Below is a small trained network, with its code and all its weights. Each question gives an input and a target symbol and asks what happens when units are switched off, that is, made to give their printed mean instead of their output.

import numpy as np


def w(rows, s, z=0):
    codes = np.array(rows[::2]) - 128.0
    scale = np.full(codes.shape[1], s)
    scale[-1] = z or s
    return codes * scale


def norm(h):
    return h / np.sqrt((h * h).mean(-1, keepdims=True) + 1e-5)


def f(y):
    return np.maximum(y, 0)


def softmax(a):
    e = np.exp(a - a.max(-1, keepdims=True))
    return e / e.sum(-1, keepdims=True)


def log_softmax(a):
    a = a - a.max(-1, keepdims=True)
    return a - np.log(np.exp(a).sum(-1, keepdims=True))


def net(x, mask):
    ids = ['ΔΣζθμξτ'.index(c) for c in x.split()]
    T = len(ids)
    res = E[ids] + P[:T]
    q, k, v = (norm(res) @ M[0].T for M in (Q, K, V))
    z = softmax(np.where(np.tri(T) > 0, q @ k.T / 3**0.5, -1e9)) @ v
    res = res + np.where(mask[0], z, O[0][:, -1]) @ O[0][:, :-1]
    y = f(norm(res) @ A[0][:, :-1].T + A[0][:, -1])
    res = res + np.where(mask[1:9], y, B[0][:, -1]) @ B[0][:, :-1]
    return log_softmax(norm(res)[-1] @ U[:, :-1].T + U[:, -1])


Q, K, V, O, A, B = {}, {}, {}, {}, {}, {}
E = w([
[109,81,75,187,210],'Δ',
[97,179,46,226,83],'Σ',
[204,93,175,66,255],'ζ',
[97,85,93,185,189],'θ',
[123,131,163,124,234],'μ',
[102,124,49,207,195],'ξ',
[96,144,184,148,133],'τ',
],0.0056)
P = w([
[146,152,154,65,126],'0',
[83,2,49,19,144],'1',
[72,201,94,131,148],'2',
[162,150,170,101,147],'3',
[92,48,130,133,105],'4',
[93,196,93,135,135],'5',
[191,136,174,117,129],'6',
[63,74,138,130,92],'7',
[98,196,74,117,136],'8',
[213,126,163,132,130],'9',
],0.0087)
Q[0] = w([
[119,164,103,207,99],'H1',
[3,41,129,78,76],'H1',
[12,160,77,17,88],'H1',
],0.005)
K[0] = w([
[145,68,145,164,172],'H1',
[7,158,53,134,108],'H1',
[1,26,84,69,144],'H1',
],0.0065)
V[0] = w([
[116,9,100,81,161],'H1',
[155,167,3,110,170],'H1',
[187,162,153,82,25],'H1',
],0.0056)
O[0] = w([
[182,41,195,189,113,173],'H1',
[254,201,67,89,53,236],'H1',
[140,185,129,61,227,2],'H1',
],0.0054,0.0025)
A[0] = w([
[127,168,198,100,94,145],'N1',
[98,1,90,72,111,117],'N2',
[211,136,171,112,168,102],'N3',
[118,128,81,170,134,156],'N4',
[150,39,191,72,141,127],'N5',
[107,156,103,121,70,88],'N6',
[49,101,134,191,83,133],'N7',
[124,167,100,185,164,255],'N8',
],0.0078,0.0037)
B[0] = w([
[201,72,49,143,105,157],'N1',
[198,2,92,123,130,205],'N2',
[118,194,67,136,78,177],'N3',
[53,112,167,177,160,201],'N4',
[41,103,160,216,92,187],'N5',
[46,75,141,140,77,162],'N6',
[163,202,91,137,228,216],'N7',
[130,87,166,85,154,254],'N8',
],0.0061)
U = w([
[171,28,86,138,78,245],'Δ',
[162,230,23,72,177,251],'Σ',
[160,165,204,172,101,9],'ζ',
[125,62,114,178,80,139],'θ',
[2,170,50,236,117,102],'μ',
[167,165,77,150,47,50],'ξ',
[52,139,241,103,214,121],'τ',
],0.0067,0.002)

Each question gives the input, a string of symbols that net reads in full, and the target symbol t.
The units are the heads (3 rows each of Q, K, V and O) and the neurons (one row each of A and B). Each row of codes is followed by its name. A weight is (code - 128) times the scale printed after its matrix; where a second scale follows, it is the last column's (O, A, B and U).
mask holds one flag per unit, heads first, then neurons. A switched-off unit (its flag False) gives its mean, the last column of its rows in O or B, instead of its output. The means were averaged over made-up inputs and are rounded, as every weight is.
A unit's drop is (log p(t) with every unit on - log p(t) with that unit switched off) / (log p(t) with every unit on - log p(t) with every unit switched off).
The circuit of an input: a set's keep is (log p(t) with only the set's units on - log p(t) with every unit switched off) / (log p(t) with every unit on - log p(t) with every unit switched off). Starting from all 9 units, units are removed one at a time, each time the one whose removal leaves the highest keep (on an exact tie, the one counted first), for as long as the keep stays at least 0.8.
units of the circuit, in order: the units of the circuit, biggest drop first
unit that matters most: the unit with the biggest drop
top k neurons: the k neurons with the biggest drops, biggest first
drop when u is switched off: that unit's drop, to one decimal
input μ ζ μ θ, target μ: units of the circuit, in order => (N3)
input Σ μ ξ Δ, target Σ: units of the circuit, in order => (H1 N2 N5)
input τ ξ τ τ θ Σ Σ Σ ζ Δ, target Σ: top 2 neurons => (N3 N5)
input μ ξ Σ μ Σ Σ Σ Σ μ τ, target Σ: units of the circuit, in order => (H1 N3 N4)
input ζ Σ Δ Σ, target ζ: top 3 neurons => (N2 N7 N8)
input ξ Δ Σ Σ Σ Σ θ, target Σ: top 3 neurons => (N3 N5 N2)
input τ Σ ξ Δ, target τ: units of the circuit, in order => (H1 N2)
input Σ Σ θ ζ μ Σ τ Δ ξ Σ, target τ: units of the circuit, in order => (H1 N8 N2)
input ξ Σ μ μ Σ Δ Σ, target μ: units of the circuit, in order => (H1 N6)
input Σ μ τ μ Σ μ θ, target μ: units of the circuit, in order => (N2 N3)
input Σ ξ ζ μ, target Σ: top 2 neurons => (N3 N2)
input θ μ μ Σ τ μ τ, target Σ: top 2 neurons => (N1 N2)
input Σ τ Σ ξ Σ Σ ξ τ Σ τ, target ξ: top 2 neurons => (N3 N1)
input Σ μ Σ μ, target Σ: unit that matters most => H1
input μ μ Σ Δ, target μ: top 2 neurons => (N2 N3)
input Σ θ Σ Σ, target Σ: drop when N7 is switched off => -0.1
input Σ τ τ τ θ Δ Σ ξ ξ Σ, target Σ: drop when H1 is switched off => 1.2
input Σ Σ Σ θ, target Σ: drop when N3 is switched off => 0.2
